Look-ups in named tables: a row name and a column name give one cell, copied from the table.

difov =
|  | pudesim | dunika | pipoved | besa | sevako | ratida | sem | pozedol | silofer | los |
|---|---|---|---|---|---|---|---|---|---|---|
| zive | 0.4 | 0.6 | 0.6 | 0.1 | 0.3 | 0.6 | 0.5 | 0.4 | 0.5 | 0.3 |
| ripi | 0.3 | 0.2 | 0.8 | 0.1 | 0.7 | 0.3 | 0.6 | 0.3 | 0.4 | 0.5 |
| niv | 0.6 | 0.1 | 0.4 | 0.5 | 0.1 | 0.7 | 0.0 | 0.4 | 0.4 | 0.3 |
| bov | 0.2 | 0.1 | 0.4 | 0.5 | 0.3 | 0.1 | 0.1 | 0.6 | 0.6 | 0.6 |
| lon | 0.5 | 0.8 | 0.5 | 0.6 | 0.5 | 0.7 | 0.1 | 0.7 | 0.3 | 0.6 |
| dezor | 0.5 | 0.3 | 0.2 | 0.3 | 0.2 | 0.6 | 0.5 | 0.4 | 0.7 | 0.6 |
| somid | 0.6 | 0.7 | 0.6 | 0.6 | 0.3 | 0.1 | 0.7 | 0.6 | 0.5 | 0.5 |

dunika of dezor: 0.3
los of bov: 0.6
silofer of zive: 0.5
sevako of zive: 0.3
silofer of ripi: 0.4
sem of ripi: 0.6
pozedol of lon: 0.7
silofer of bov: 0.6
pipoved of dezor: 0.2
sem of somid: 0.7
besa of bov: 0.5
besa of ripi: 0.1
pipoved of ripi: 0.8
silofer of dezor: 0.7
pudesim of dezor: 0.5
pudesim of zive: 0.4
Which row has the largest sevako? ripi

Table kalin
,gofesep,neb,gekobu,bufe,gesu,vur,monog,gezazak,dadi,gol
puvi,6207,4721,4534,4806,4936,5816,4783,5648,4711,4217
beli,3872,5529,3832,1588,2165,4604,579,6047,1001,3039
gub,5422,2123,4417,4874,1477,7805,5105,8060,2422,2379
fuv,5337,6336,5364,4550,6098,4192,4599,3728,5355,5850
sor,5161,4502,4510,5564,4557,5333,4639,5498,4875,4609
lep,4961,2942,4235,4788,2609,6794,5269,6761,3362,3315

gezazak of beli = 6047
gofesep of lep = 4961
gesu of fuv = 6098
gesu of puvi = 4936
vur of lep = 6794
dadi of puvi = 4711
gekobu of gub = 4417
gesu of sor = 4557
dadi of lep = 3362
gezazak of sor = 5498
dadi of beli = 1001
gol of lep = 3315
gol of sor = 4609
bufe of lep = 4788
gofesep of sor = 5161
neb of fuv = 6336
vur of fuv = 4192
gezazak of lep = 6761
gofesep of gub = 5422
Which row has the largest gezazak? gub

Table zuk
|  | bavela | vuzo | veta |
|---|---|---|---|
| gid | 130 | 180 | 77 |
| kag | 188 | 162 | 176 |
| kir | 202 | 162 | 131 |
| begenav | 115 | 58 | 143 |
| palo | 194 | 123 | 167 |
| lepas | 74 | 177 | 140 |

vuzo of begenav = 58
veta of kag = 176
veta of gid = 77
vuzo of palo = 123
bavela of begenav = 115
veta of begenav = 143
bavela of palo = 194
bavela of gid = 130
bavela of kir = 202
bavela of lepas = 74
vuzo of kir = 162
vuzo of lepas = 177
veta of kir = 131
veta of lepas = 140
vuzo of kag = 162

gov =
         dotalu  gimu  zela  marev
folur       145    66    34    119
lol         128    43   147    208
mazunus      61   122    13    144
bava         82   166    23    198
tam         179    81    33     69
kem         127    99    69    218
kagal       156    78   148    194
sebi        196   181    93    195
zin         215   104    48    134
mibule      192   160   107    203
pozon       206    93    53    152
gof         174    89   142    206
zegoz       127    39   146    210
bos         122    89    74     99

What is the zela of pozon in gov?
53
What is the gimu of bava in gov?
166
What is the gimu of sebi in gov?
181
What is the zela of mazunus in gov?
13
What is the marev of zin in gov?
134
What is the marev of zegoz in gov?
210
What is the zela of kem in gov?
69
What is the marev of tam in gov?
69
What is the gimu of kagal in gov?
78
What is the zela of kagal in gov?
148

Table bugok
	rodaf	luduto	rasatad	per
fupad	34987	62212	48751	26573
dag	64148	31324	40572	71756
perelog	30340	45694	43883	24987
konobek	64793	66080	33761	64368
vug	51087	62533	54660	45529
zez	46289	79141	82882	23750
vamura	62119	54211	37626	63446
poba	55937	51347	39098	48040
simorid	75680	46138	29625	14370
fibofa	36046	43262	42972	14048
pip	55932	43462	43273	56339
fota	70381	70603	66551	47006
vupat	29069	39094	52433	65719

What is the per of pip in bugok?
56339
What is the per of fupad in bugok?
26573
What is the per of vug in bugok?
45529
What is the luduto of fibofa in bugok?
43262
What is the per of zez in bugok?
23750
What is the rodaf of poba in bugok?
55937
What is the luduto of poba in bugok?
51347
What is the rasatad of perelog in bugok?
43883
What is the rodaf of fota in bugok?
70381
What is the rodaf of konobek in bugok?
64793
Row with the largest rasatad: zez

sis.tsv
	rir	sadula	siz	beremak
feb	-5.738	-1.292	-6.204	0.351
tes	-2.239	-7.283	-3.867	-5.678
tar	-7.044	-2.232	-8.701	1.415
damonu	-4.699	-4.090	-5.809	-2.007
mot	-7.039	5.458	-4.209	3.552
bel	-5.746	2.467	-3.783	1.170
milarog	-4.513	-1.637	-4.261	-1.486
davun	-4.538	0.892	-2.840	-0.487
farakas	-5.692	-1.302	-6.003	0.061
dogozag	0.462	-6.817	0.568	-8.743

rir of dogozag: 0.462
sadula of feb: -1.292
rir of mot: -7.039
siz of bel: -3.783
rir of tar: -7.044
beremak of mot: 3.552
sadula of bel: 2.467
sadula of dogozag: -6.817
beremak of feb: 0.351
rir of damonu: -4.699
siz of tar: -8.701
sadula of mot: 5.458
beremak of farakas: 0.061

Table bonez
,nog,popu,soti,fibob,suribaz,kuvo,pem
pap,126,18,158,725,18,138,138
zur,128,25,144,822,8,145,150
dumid,99,17,194,3,97,76,63
baz,119,11,179,508,42,119,114
bizip,104,13,195,130,83,87,75

baz, nog -> 119
dumid, kuvo -> 76
pap, kuvo -> 138
pap, pem -> 138
dumid, soti -> 194
zur, kuvo -> 145
bizip, pem -> 75
pap, nog -> 126
bizip, nog -> 104
zur, nog -> 128
bizip, kuvo -> 87
Row with the largest nog: zur

zapip =
         votet  fep  zagu  zum  tater  feb  vifenu  gafopa  ruta
gul        106  136   166  165    156  191     133     146   156
vopepel    178  128   115   95    105   59     148     148   111
zos        145  135   126  134    138  131     148     141   147
risosez    138  134   140  140    141  133     139     145   139
gov        184  128   125   91     96   69     141     142   112
fuvuk      141  132   142  146    132  141     143     141   140
gilavif    149  138   137  142    136  132     143     143   140
nugi       124  141   160  158    169  166     142     133   152
dis        111  146   155  178    163  177     131     138   160
gepakon    137  134   129  136    137  139     136     133   140
vap        146  148   129  134    135  121     140     134   133
sesak      142  135   136  129    143  134     136     136   132
pavisu     136  141   144  147    144  145     145     139   150
lofotug    179  123   112   89    110   68     146     159   114

What is the tater of zos in zapip?
138
What is the vifenu of gul in zapip?
133
What is the feb of pavisu in zapip?
145
What is the gafopa of risosez in zapip?
145
What is the feb of zos in zapip?
131
What is the gafopa of fuvuk in zapip?
141
What is the fep of sesak in zapip?
135
What is the tater of pavisu in zapip?
144
What is the votet of gov in zapip?
184
What is the feb of dis in zapip?
177
What is the ruta of nugi in zapip?
152
What is the ruta of gul in zapip?
156
What is the fep of zos in zapip?
135
What is the zum of dis in zapip?
178

